Below is a small trained network, with its code and all its weights. Each question gives an input and a class and asks what happens when units are switched off, that is, made to give their printed mean instead of their output.

import numpy as np


def w(rows, s, z=0):
    codes = np.array(rows[::2]) - 128.0
    scale = np.full(codes.shape[1], s)
    scale[-1] = z or s
    return codes * scale


def norm(h):
    return h / np.sqrt((h * h).mean(-1, keepdims=True) + 1e-5)


def f(y):
    return np.maximum(y, 0)


def log_softmax(a):
    a = a - a.max(-1, keepdims=True)
    return a - np.log(np.exp(a).sum(-1, keepdims=True))


def net(x, mask):
    res = np.array(x, float).reshape(1, 6) / 4 @ E
    u = 0
    for l in range(2):
        y = f(norm(res) @ A[l][:, :-1].T + A[l][:, -1])
        res = res + np.where(mask[u : u + 15], y, B[l][:, -1]) @ B[l][:, :-1]
        u += 15
    return log_softmax(norm(res)[-1] @ U[:, :-1].T + U[:, -1])


A, B = {}, {}
E = w([
[127,127,129,128,128,127],'x0',
[181,75,50,117,81,174],'x1',
[184,112,135,155,220,154],'x2',
[156,83,105,69,149,4],'x3',
[98,214,59,20,184,160],'x4',
[214,183,178,92,94,138],'x5',
],0.0025)
A[0] = w([
[162,167,139,132,104,144,23],'0.n1',
[152,166,179,126,123,127,82],'0.n2',
[90,192,100,96,145,207,80],'0.n3',
[152,88,92,121,86,176,9],'0.n4',
[121,98,192,198,82,171,61],'0.n5',
[60,165,118,121,1,149,60],'0.n6',
[116,159,143,166,129,179,58],'0.n7',
[172,111,60,139,84,212,76],'0.n8',
[44,107,79,191,162,167,62],'0.n9',
[109,162,124,168,93,228,69],'0.n10',
[180,124,129,175,208,205,20],'0.n11',
[64,180,225,149,164,144,16],'0.n12',
[191,156,152,115,119,166,41],'0.n13',
[160,172,147,126,90,146,47],'0.n14',
[151,99,99,109,127,111,69],'0.n15',
],0.0084,0.0015)
B[0] = w([
[127,99,132,102,101,147,166],'0.n1',
[88,93,124,118,98,149,179],'0.n2',
[195,138,41,180,112,142,254],'0.n3',
[53,164,148,155,117,111,184],'0.n4',
[196,151,41,169,111,150,234],'0.n5',
[158,96,183,149,247,163,249],'0.n6',
[156,116,144,79,123,77,192],'0.n7',
[16,197,135,156,111,97,234],'0.n8',
[122,85,151,74,59,185,230],'0.n9',
[158,113,154,58,116,21,243],'0.n10',
[154,104,184,148,232,151,232],'0.n11',
[6,189,131,155,116,87,230],'0.n12',
[97,78,116,102,100,166,196],'0.n13',
[120,84,124,107,102,160,181],'0.n14',
[120,160,155,120,113,88,171],'0.n15',
],0.015,0.004)
A[1] = w([
[205,204,20,148,120,154,85],'1.n1',
[190,117,94,129,122,142,127],'1.n2',
[91,205,107,150,136,143,88],'1.n3',
[144,193,56,79,157,183,95],'1.n4',
[103,129,141,91,157,153,136],'1.n5',
[211,156,136,89,113,35,63],'1.n6',
[144,116,139,78,106,57,87],'1.n7',
[172,109,188,121,255,179,2],'1.n8',
[89,108,74,136,157,106,92],'1.n9',
[115,40,131,55,36,221,46],'1.n10',
[212,148,74,228,83,124,94],'1.n11',
[116,139,69,114,83,111,123],'1.n12',
[158,112,156,215,87,125,99],'1.n13',
[95,86,69,142,169,143,117],'1.n14',
[171,94,109,110,120,139,147],'1.n15',
],0.0077,0.002)
B[1] = w([
[183,82,92,105,68,59,210],'1.n1',
[93,152,128,133,100,85,169],'1.n2',
[94,130,138,145,83,88,195],'1.n3',
[151,91,145,50,133,82,183],'1.n4',
[147,102,103,162,111,99,180],'1.n5',
[184,204,118,168,94,176,216],'1.n6',
[144,147,120,163,136,194,206],'1.n7',
[154,54,183,208,202,108,253],'1.n8',
[132,151,143,135,96,154,185],'1.n9',
[94,87,112,95,93,251,214],'1.n10',
[197,103,88,76,91,63,197],'1.n11',
[138,103,167,151,167,113,202],'1.n12',
[125,108,133,37,134,87,161],'1.n13',
[171,123,166,133,110,142,187],'1.n14',
[89,147,136,134,118,90,170],'1.n15',
],0.016,0.0043)
U = w([
[203,88,81,54,84,34,136],'0',
[2,191,157,154,102,59,135],'1',
[157,52,186,188,231,120,130],'2',
[91,64,117,72,96,238,131],'3',
[149,132,136,158,102,131,254],'4',
[196,232,120,165,132,172,105],'5',
[94,148,68,99,191,130,29],'6',
[92,167,67,64,225,131,9],'7',
],0.0095,0.0068)

Each question gives the input, the list of numbers given to net, and the class t.
The units are the neurons (one row each of A and B). Each row of codes is followed by its name. A weight is (code - 128) times the scale printed after its matrix; where a second scale follows, it is the last column's (A, B and U).
mask holds one flag per neuron, layer by layer. A switched-off neuron (its flag False) gives its mean, the last column of its row in B, instead of its output. The means were averaged over made-up inputs and are rounded, as every weight is.
A unit's drop is (log p(t) with every unit on - log p(t) with that unit switched off) / (log p(t) with every unit on - log p(t) with every unit switched off).
The circuit of an input: a set's keep is (log p(t) with only the set's units on - log p(t) with every unit switched off) / (log p(t) with every unit on - log p(t) with every unit switched off). Starting from the 12 units with the biggest drops (on a tie, the unit counted first), units are removed one at a time, each time the one whose removal leaves the highest keep (on an exact tie, the one counted first), for as long as the keep stays at least 0.8.
units of the circuit, in order: the units of the circuit, biggest drop first
unit that matters most: the unit with the biggest drop
k most important neurons: the k neurons with the biggest drops, biggest first
k most important neurons of layer l: the k neurons of layer l with the biggest drops, biggest first
input [-5,5,7,-8,8,-2], class 0: 3 most important neurons : [0.n3 0.n6 1.n1]
input [-4,1,-8,5,0,-8], class 2: 2 most important neurons : [0.n6 1.n8]
input [-7,-6,6,2,-3,-8], class 3: most important neuron : [0.n9]
input [-3,-3,0,-8,-7,-5], class 5: 2 most important neurons : [0.n10 0.n7]
input [-6,7,2,-7,2,6], class 1: 3 most important neurons of layer 0 : [0.n8 0.n4 0.n9]
input [-1,-5,6,4,-8,8], class 0: 4 most important neurons of layer 0 : [0.n5 0.n9 0.n6 0.n10]
input [-7,-5,-2,-7,-7,8], class 3: 2 most important neurons of layer 0 : [0.n2 0.n14]
input [1,-7,7,-3,7,-4], class 0: 4 most important neurons of layer 0 : [0.n3 0.n6 0.n8 0.n4]
input [0,3,-7,6,3,1], class 2: 2 most important neurons of layer 0 : [0.n6 0.n10]
input [5,-4,5,8,5,3], class 5: 4 most important neurons of layer 0 : [0.n6 0.n11 0.n3 0.n5]
input [4,8,3,-4,4,-7], class 1: 2 most important neurons of layer 0 : [0.n8 0.n4]
input [-4,8,-8,-1,2,0], class 1: 3 most important neurons : [0.n8 0.n4 0.n11]
input [2,-7,-3,5,-6,1], class 1: units of the circuit, in order : [0.n12 1.n1 1.n8]
input [-8,5,5,-6,-8,6], class 0: unit that matters most : 0.n5
input [2,-2,8,1,-8,4], class 0: 2 most important neurons : [0.n5 0.n6]
input [-6,-7,-5,-4,-8,-4], class 0: 3 most important neurons : [0.n5 0.n8 1.n11]
input [-3,-4,-6,4,-4,-5], class 2: 3 most important neurons : [0.n3 0.n8 0.n10]
input [0,4,-1,1,-4,-7], class 3: units of the circuit, in order : [0.n9 1.n10]
input [-3,3,-8,-7,-6,-5], class 2: 3 most important neurons of layer 0 : [0.n6 0.n3 0.n9]
input [-1,-1,3,8,0,0], class 5: 4 most important neurons of layer 0 : [0.n6 0.n3 0.n11 0.n5]
input [1,2,-8,-6,0,-8], class 2: units of the circuit, in order : [0.n6]
input [-1,-6,4,8,3,3], class 5: 3 most important neurons : [0.n6 0.n11 0.n8]
input [-3,-6,-1,3,2,-7], class 3: 3 most important neurons : [0.n9 0.n8 1.n10]
